Each row is followed by its group and then its class within the group.
45,-117,244,-119,-251,-22,18,46,11,-141,-18,62,240,-2,272,167,98,-2,88,61,258,92,103,93,124,208,13,-40 => J190/J613
-42,79,374,-120,-264,26,-20,68,101,97,-37,113,470,-76,502,117,-21,60,161,115,91,23,187,176,66,172,71,-54 => J194/J606
-125,-15,231,-213,-279,8,-41,-16,86,61,-67,-86,85,98,339,-51,16,-39,57,86,16,67,196,216,98,312,96,91 => J936/J295
-149,24,316,-40,-391,-36,60,100,89,95,-254,90,27,-74,453,58,33,-22,221,119,217,124,227,96,135,391,148,19 => J936/J295
24,-16,314,-154,-397,-123,-46,47,45,-47,-14,29,188,-137,399,41,-33,12,304,84,162,14,147,99,88,201,87,15 => J936/J806
-138,121,163,-161,-254,25,139,114,37,178,-22,72,142,-74,323,34,-18,32,186,138,105,123,89,275,111,105,190,-4 => J936/J295
-76,-8,216,-244,-402,-40,125,4,-36,51,-70,105,37,-29,415,145,-22,105,211,168,133,39,12,206,140,120,85,73 => J194/J446
74,26,260,-166,-177,19,14,-81,29,98,-40,35,74,-41,179,98,2,-108,145,-31,131,10,199,184,100,121,22,98 => J194/J606
-195,21,225,-243,-119,-33,61,-27,13,49,-53,138,70,-97,296,10,67,-42,183,80,108,167,216,191,127,9,83,113 => J194/J606
-23,-24,161,-238,-284,41,81,70,79,22,19,21,-39,-45,260,126,109,-26,62,142,-16,8,275,82,94,101,122,-27 => J194/J446
-84,-3,268,-73,-184,-6,33,15,49,66,58,35,106,-31,391,39,0,117,62,147,168,131,91,183,121,233,55,-55 => J190/J549
41,-84,191,-119,-281,-104,4,-22,153,79,-121,35,119,-86,368,120,53,-200,89,170,-9,79,185,106,97,143,67,22 => J194/J446
-84,-13,340,-262,-288,-42,53,103,37,4,1,-50,73,-112,407,165,54,38,70,17,181,89,163,60,138,180,113,-109 => J936/J295
-39,79,418,-249,-316,-147,-26,90,-9,111,-63,63,182,-148,347,98,7,14,139,222,154,105,167,125,136,148,47,31 => J194/J606
-56,-73,216,-131,-398,-63,31,-58,18,79,106,97,79,-38,447,104,-71,77,125,152,160,93,98,217,143,223,98,-68 => J190/J549
-27,36,122,-35,-402,-65,-32,26,85,13,47,-7,119,-123,462,-70,77,56,27,50,122,65,200,204,158,203,57,79 => J190/J549
-40,-36,111,-101,-192,-83,-20,44,-3,76,20,-10,117,7,304,-12,1,-82,109,83,132,80,152,185,108,248,53,-17 => J190/J549
-163,-1,528,-17,-415,36,-39,4,31,92,-284,91,95,-119,319,91,1,-53,130,53,35,75,78,-5,172,-60,114,85 => J194/J446
-123,43,416,-51,-308,108,25,203,31,165,-28,75,44,-28,373,-9,-97,-93,113,192,57,88,217,159,13,149,38,38 => J194/J606
-120,42,256,-297,-315,-14,108,96,159,43,-11,-16,51,-25,56,162,23,-23,75,289,15,-90,102,145,240,239,59,13 => J194/J606
-15,92,461,-101,-344,-44,73,356,61,67,-40,65,92,-87,719,133,-30,-91,123,193,64,142,176,78,149,191,131,45 => J194/J446
-91,113,279,-231,-321,104,93,121,79,133,-77,26,68,-70,516,117,-74,-26,87,137,111,60,119,272,100,206,131,34 => J190/J549
-148,36,233,9,-288,42,-5,143,16,33,-42,142,71,24,446,135,-15,-120,111,140,142,54,144,96,196,178,-17,78 => J194/J606
95,32,176,-76,-252,26,69,-17,44,106,-82,-87,118,-36,394,-159,11,6,42,44,218,5,103,149,-280,234,112,9 => J936/J806
-34,81,344,-169,-335,276,149,65,-56,40,-56,131,-215,-58,384,174,19,-91,87,127,59,77,193,68,39,41,138,-60 => J194/J446
-119,-93,284,-121,-278,19,74,45,-26,-84,-58,46,39,122,223,32,62,48,42,181,62,139,94,96,70,112,38,4 => J194/J606

Each row is followed by its group and then its class within the group.
-107,17,-75,4,75,-7,-35,-13,35,-2,2,-5,21,81,7,16,-28,-27,38,-23,-7,21,-39,31,40,-15,-10,-65 => J18/(23)
38,13,-115,26,92,-38,-35,-43,11,-47,0,-10,49,31,-38,-34,29,-10,-18,-15,-4,89,-32,7,214,4,-73,-120 => J132/(16)
-79,22,-61,20,96,-10,-30,-1,1,-12,-16,6,46,95,17,9,-5,11,-34,-13,11,31,9,12,82,-24,-25,-72 => J18/(23)
-101,21,-75,49,97,-5,-21,-21,20,-5,-3,-20,33,111,-12,10,-22,-18,31,-36,2,48,-55,22,81,0,-28,-82 => J18/(23)
-65,16,-73,13,92,-35,-44,-17,48,-12,-5,2,53,102,-22,2,-24,-54,24,-44,15,25,-36,47,63,-15,-29,-111 => J18/(23)
1,30,-130,40,94,-2,-26,-61,9,-45,-4,12,93,63,-12,-23,-11,9,-25,-24,0,41,-49,17,257,5,-46,-118 => J132/(16)
-42,24,-109,21,73,11,-31,-43,17,-48,-29,-14,63,107,1,22,10,-13,-44,-26,-9,72,-39,5,132,-4,-42,-146 => J132/(16)
1,30,-78,29,59,-12,8,-4,9,-26,-6,-12,64,20,-18,-15,2,-29,12,2,34,61,2,28,87,21,-68,-116 => J132/(20)
67,17,-97,23,76,11,-6,-21,2,-18,-7,7,63,24,-47,-33,-11,4,-38,-24,-17,48,-17,40,244,-26,-37,-105 => J132/(16)
-84,13,-47,-21,107,-21,-2,-8,0,-10,-42,-9,24,100,12,12,-10,-14,49,-44,-18,38,-75,27,98,1,-55,-50 => J219/(26)
57,26,-91,32,51,0,-37,-39,12,6,52,-6,31,-2,-22,-32,-31,-27,51,-30,-1,1,-44,3,283,-5,-55,-106 => J18/(28)
-26,5,-58,12,57,1,-52,-20,6,-30,-3,9,45,78,-42,-10,21,-4,-28,-3,16,61,-24,-1,160,-11,-49,-80 => J132/(16)
-89,22,-85,15,89,-30,-16,4,16,-15,-17,-24,37,72,-19,7,-54,-38,1,-26,27,34,-15,43,116,-5,-24,-102 => J18/(23)
-226,16,-45,-21,86,-10,-38,-21,34,-72,6,-1,-11,125,24,38,-34,-25,43,-20,32,34,-76,30,33,-27,-25,-84 => J18/(28)
-19,42,-86,32,88,3,-6,-59,46,-79,20,11,66,28,-5,-18,51,-57,43,-9,28,100,-27,-68,156,30,-83,-155 => J132/(20)
-46,33,-84,22,44,10,-14,-47,30,-49,-6,-4,79,63,-31,-13,25,-26,-26,1,26,98,-20,9,93,20,-48,-141 => J132/(20)
22,-3,-64,2,-18,0,21,-45,-6,-63,-7,-5,68,42,-36,-13,61,-16,-36,11,41,107,-18,10,70,6,-53,-117 => J132/(20)
-75,6,-45,-24,90,-15,-3,-28,29,-5,-14,-30,-13,68,4,33,24,-16,110,16,33,39,-82,55,25,17,-12,-74 => J219/(26)
60,19,-116,25,70,2,-17,-40,19,-34,3,16,83,58,-56,-39,33,-4,-62,-9,6,64,-29,-8,223,13,-96,-118 => J132/(20)
